Below is a small trained network, with its code and all its weights. Each question gives an input and a target symbol and asks what happens when units are switched off, that is, made to give their printed mean instead of their output.

import numpy as np


def w(rows, s, z=0):
    codes = np.array(rows[::2]) - 128.0
    scale = np.full(codes.shape[1], s)
    scale[-1] = z or s
    return codes * scale


def norm(h):
    return h / np.sqrt((h * h).mean(-1, keepdims=True) + 1e-5)


def f(y):
    return y / 2 * (1 + np.tanh(0.7978845608 * (y + 0.044715 * y**3)))


def softmax(a):
    e = np.exp(a - a.max(-1, keepdims=True))
    return e / e.sum(-1, keepdims=True)


def log_softmax(a):
    a = a - a.max(-1, keepdims=True)
    return a - np.log(np.exp(a).sum(-1, keepdims=True))


def net(x, mask):
    ids = ['ΓΔΘΛΞΣΦΩαβεζημπτ'.index(c) for c in x.split()]
    T = len(ids)
    res = E[ids] + P[:T]
    u = 0
    for l in range(2):
        q, k, v = (norm(res) @ M[l].T for M in (Q, K, V))
        z = softmax(np.where(np.tri(T) > 0, q @ k.T / 3**0.5, -1e9)) @ v
        res = res + np.where(mask[u], z, O[l][:, -1]) @ O[l][:, :-1]
        u += 1
        y = f(norm(res) @ A[l][:, :-1].T + A[l][:, -1])
        res = res + np.where(mask[u : u + 12], y, B[l][:, -1]) @ B[l][:, :-1]
        u += 12
    return log_softmax(norm(res)[-1] @ U[:, :-1].T + U[:, -1])


Q, K, V, O, A, B = {}, {}, {}, {}, {}, {}
E = w([
[86,123,182,94,115,147,108,145,141],'Γ',
[136,85,192,132,95,98,115,187,157],'Δ',
[150,190,87,120,141,154,181,106,90],'Θ',
[129,127,160,97,193,183,97,160,3],'Λ',
[120,112,111,162,78,170,108,156,63],'Ξ',
[104,164,143,150,67,136,101,82,76],'Σ',
[115,126,197,156,140,77,86,123,76],'Φ',
[156,168,144,91,139,63,143,151,155],'Ω',
[101,168,188,61,148,113,168,170,157],'α',
[166,120,130,139,106,108,118,110,155],'β',
[85,149,176,114,85,147,151,168,93],'ε',
[111,193,71,95,77,138,133,132,162],'ζ',
[121,206,157,81,155,124,158,101,145],'η',
[156,138,172,103,164,87,111,136,183],'μ',
[150,141,137,139,81,79,139,147,120],'π',
[147,114,133,48,189,180,160,216,132],'τ',
],0.0041)
P = w([
[175,138,122,88,102,125,67,124,118],'0',
[217,239,247,110,19,153,119,136,114],'1',
[121,128,121,234,150,136,159,124,165],'2',
[149,139,74,83,121,106,52,127,86],'3',
[190,242,249,100,40,181,131,127,136],'4',
[76,83,105,193,147,102,156,98,160],'5',
[127,121,58,78,133,85,56,113,71],'6',
[192,218,255,102,51,128,127,137,105],'7',
[43,72,55,202,136,53,132,109,143],'8',
[117,87,70,74,139,99,78,105,69],'9',
],0.0046)
Q[0] = w([
[255,152,194,124,127,188,102,114,125],'0.h0',
[122,121,159,153,88,203,165,204,128],'0.h0',
[51,76,100,228,191,153,217,66,234],'0.h0',
],0.0072)
K[0] = w([
[110,62,60,206,212,127,161,83,234],'0.h0',
[71,134,138,191,97,182,152,186,152],'0.h0',
[254,244,220,169,112,208,108,169,141],'0.h0',
],0.0068)
V[0] = w([
[74,241,150,149,79,127,102,56,104],'0.h0',
[192,89,91,195,50,95,141,89,77],'0.h0',
[129,102,99,132,202,180,23,1,183],'0.h0',
],0.0042)
O[0] = w([
[25,49,150,133,146,108,198,64,125,250],'0.h0',
[249,8,139,146,53,135,186,114,107,153],'0.h0',
[118,127,174,105,191,226,56,4,214,35],'0.h0',
],0.004,0.0021)
A[0] = w([
[156,143,177,124,143,87,163,152,202,119],'0.n0',
[122,175,67,108,71,149,122,75,102,171],'0.n1',
[109,147,206,110,104,102,131,97,112,242],'0.n2',
[144,102,18,124,164,123,140,97,113,180],'0.n3',
[70,50,66,101,142,164,114,178,139,181],'0.n4',
[142,181,130,127,51,177,187,137,190,150],'0.n5',
[121,132,1,133,101,103,160,123,245,7],'0.n6',
[159,170,182,138,124,161,164,122,88,164],'0.n7',
[93,111,168,84,116,118,115,159,110,185],'0.n8',
[118,159,155,246,68,127,117,135,176,238],'0.n9',
[139,88,83,141,185,63,122,156,164,215],'0.n10',
[95,58,70,162,121,133,57,167,146,116],'0.n11',
],0.0055,0.0016)
B[0] = w([
[75,75,110,144,114,180,140,104,55,148],'0.n0',
[128,35,176,109,160,115,192,156,155,202],'0.n1',
[143,70,55,137,156,158,136,172,123,252],'0.n2',
[254,138,40,122,181,197,140,92,96,199],'0.n3',
[134,207,46,137,87,180,25,238,71,199],'0.n4',
[142,63,130,147,172,102,32,140,83,201],'0.n5',
[145,13,22,131,212,132,43,180,164,135],'0.n6',
[123,75,82,117,130,77,96,139,177,219],'0.n7',
[137,126,86,107,156,60,135,94,159,206],'0.n8',
[108,144,156,30,221,175,165,189,161,203],'0.n9',
[152,201,131,233,112,63,144,124,149,184],'0.n10',
[136,48,169,212,16,193,51,170,161,164],'0.n11',
],0.0044,0.0027)
Q[1] = w([
[146,64,177,11,169,99,42,193,51],'1.h0',
[165,39,182,3,140,111,98,207,133],'1.h0',
[130,154,80,157,113,130,66,110,60],'1.h0',
],0.006)
K[1] = w([
[57,159,24,194,91,133,106,84,147],'1.h0',
[48,124,61,253,86,113,150,106,155],'1.h0',
[170,160,101,102,125,135,64,102,98],'1.h0',
],0.0078)
V[1] = w([
[141,116,223,169,208,19,110,94,101],'1.h0',
[173,178,79,103,186,169,169,67,3],'1.h0',
[188,143,69,118,163,76,180,103,249],'1.h0',
],0.0038)
O[1] = w([
[122,197,186,168,136,2,117,10,107,168],'1.h0',
[196,152,132,70,211,155,173,130,14,144],'1.h0',
[190,144,69,131,168,109,232,93,213,2],'1.h0',
],0.0049,0.00091)
A[1] = w([
[151,79,118,87,143,92,112,177,95,226],'1.n0',
[133,169,175,245,47,162,101,157,146,33],'1.n1',
[96,141,141,211,149,92,239,146,146,141],'1.n2',
[52,155,128,149,137,213,58,150,174,131],'1.n3',
[181,186,157,112,109,145,117,61,138,118],'1.n4',
[56,55,30,232,160,116,193,195,159,92],'1.n5',
[92,150,127,110,233,172,157,57,126,86],'1.n6',
[116,82,153,144,83,154,173,43,117,97],'1.n7',
[68,233,131,133,173,126,124,184,146,91],'1.n8',
[116,145,138,154,151,66,67,65,158,92],'1.n9',
[128,112,184,148,169,97,127,117,118,156],'1.n10',
[163,254,162,156,158,187,87,125,199,4],'1.n11',
],0.0064,0.0034)
B[1] = w([
[109,167,87,179,148,158,124,104,142,254],'1.n0',
[102,91,217,86,236,104,127,194,213,140],'1.n1',
[153,117,44,117,177,184,77,151,170,179],'1.n2',
[127,178,70,148,57,147,173,55,111,141],'1.n3',
[110,129,108,116,140,174,58,133,211,130],'1.n4',
[72,70,2,183,159,181,129,201,145,233],'1.n5',
[92,130,218,156,69,127,192,186,120,128],'1.n6',
[86,95,95,62,112,107,144,131,85,124],'1.n7',
[127,54,90,51,105,90,156,124,167,154],'1.n8',
[149,131,143,212,172,187,131,132,78,130],'1.n9',
[104,133,79,155,90,142,144,119,120,147],'1.n10',
[183,151,117,208,97,226,197,176,113,122],'1.n11',
],0.0061,0.0062)
U = w([
[42,194,104,120,19,161,105,33,180,106],'Γ',
[128,146,199,137,85,49,22,177,187,182],'Δ',
[227,88,162,89,216,158,242,101,92,119],'Θ',
[86,165,180,44,221,170,23,108,56,138],'Λ',
[186,25,190,122,31,206,81,190,74,78],'Ξ',
[84,4,134,49,90,112,164,64,54,130],'Σ',
[90,85,177,246,144,89,77,21,71,117],'Φ',
[171,223,113,161,217,51,109,63,207,83],'Ω',
[91,133,93,2,134,9,119,122,150,119],'α',
[181,52,152,50,130,167,41,28,231,81],'β',
[21,156,77,232,101,63,154,250,40,69],'ε',
[77,49,60,130,217,192,139,157,206,168],'ζ',
[59,161,211,121,131,141,220,133,123,254],'η',
[168,165,192,226,111,251,140,106,198,86],'μ',
[233,104,118,188,27,32,192,131,96,138],'π',
[197,233,102,23,59,184,139,211,168,56],'τ',
],0.0068,0.0037)

Each question gives the input, a string of symbols that net reads in full, and the target symbol t.
The units are the heads (3 rows each of Q, K, V and O) and the neurons (one row each of A and B). Each row of codes is followed by its name. A weight is (code - 128) times the scale printed after its matrix; where a second scale follows, it is the last column's (O, A, B and U).
mask holds one flag per unit, layer by layer, with each layer's heads first. A switched-off unit (its flag False) gives its mean, the last column of its rows in O or B, instead of its output. The means were averaged over made-up inputs and are rounded, as every weight is.
A unit's drop is (log p(t) with every unit on - log p(t) with that unit switched off) / (log p(t) with every unit on - log p(t) with every unit switched off).
The circuit of an input: a set's keep is (log p(t) with only the set's units on - log p(t) with every unit switched off) / (log p(t) with every unit on - log p(t) with every unit switched off). Starting from the 12 units with the biggest drops (on a tie, the unit counted first), units are removed one at a time, each time the one whose removal leaves the highest keep (on an exact tie, the one counted first), for as long as the keep stays at least 0.8.
circuit, biggest first: the units of the circuit, biggest drop first
most important unit: the unit with the biggest drop
top k neurons: the k neurons with the biggest drops, biggest first
top k neurons in layer l: the k neurons of layer l with the biggest drops, biggest first
input α Φ α Ω Σ μ Ω π, target μ: circuit, biggest first => (0.h0, 1.n11)
input τ Φ Λ Ξ Γ Ω Θ Λ, target Ω: top neuron in layer 1 => (1.n5)
input Λ Γ Ξ Λ μ ζ β, target β: top 2 neurons in layer 1 => (1.n5, 1.n4)
input Φ Θ η π Ω τ τ Ξ, target τ: circuit, biggest first => (0.h0, 1.n5, 1.n8)
input τ η π Γ Λ, target π: circuit, biggest first => (0.h0, 1.n5, 1.h0)
input Σ η Ξ π ε Λ Γ, target Γ: circuit, biggest first => (1.n3, 0.h0, 1.n5)
input Λ Γ ζ η Σ, target ζ: top 2 neurons => (0.n2, 0.n7)
input Ξ ζ τ Λ Λ, target τ: circuit, biggest first => (0.h0, 1.n5, 1.n8)
input ε η Δ Λ τ, target Δ: circuit, biggest first => (1.h0, 1.n5, 0.n3, 0.n5)
input Γ Φ Θ Λ ζ Λ, target ε: top 2 neurons => (0.n4, 0.n1)
input Δ Γ Ω Δ τ, target Ω: top 2 neurons => (1.n5, 0.n5)
input Ξ Σ ζ τ τ Γ Λ Ξ Δ Θ, target Θ: top 3 neurons => (0.n3, 1.n5, 0.n1)
input ε η Σ α Γ Λ Φ μ, target Λ: top 2 neurons => (0.n9, 1.n5)
input α Δ Λ ζ Λ, target Λ: most important unit => 0.n1
input Φ Λ μ Ω τ τ Λ β Ξ π, target π: top 2 neurons in layer 1 => (1.n5, 1.n2)
input Ω ζ Ω Ω ζ, target Ω: top 2 neurons in layer 0 => (0.n5, 0.n9)
input Ξ ε Φ τ, target τ: top 2 neurons => (1.n5, 0.n5)
input Ω Ξ μ τ Θ, target μ: top 2 neurons in layer 1 => (1.n11, 1.n4)
input Δ Λ τ ζ Δ η Δ τ, target η: top 2 neurons => (1.n6, 1.n5)
input Σ Ξ ε ζ Ξ Φ ε τ, target Φ: most important unit => 1.h0
input ζ α β Ω β ζ Λ Φ, target ζ: top 2 neurons => (0.n2, 0.n9)
input Φ Ξ Ω ζ ζ, target Ω: top 4 neurons => (0.n5, 1.n5, 0.n1, 0.n9)
input β π Γ Λ Λ Θ Σ π, target Θ: top 2 neurons => (0.n9, 1.n5)
input π ε Λ Ξ Γ Γ π Ξ, target Γ: top 2 neurons => (1.n3, 1.n5)
input Ξ β π π Λ Λ Λ Γ, target Λ: top 2 neurons => (0.n9, 1.n5)
input π Λ π Ξ Γ, target π: top 2 neurons => (1.n5, 0.n5)
input Ω β Ω Ω ε Λ ε Λ Φ Ξ, target Ξ: most important unit => 0.n11
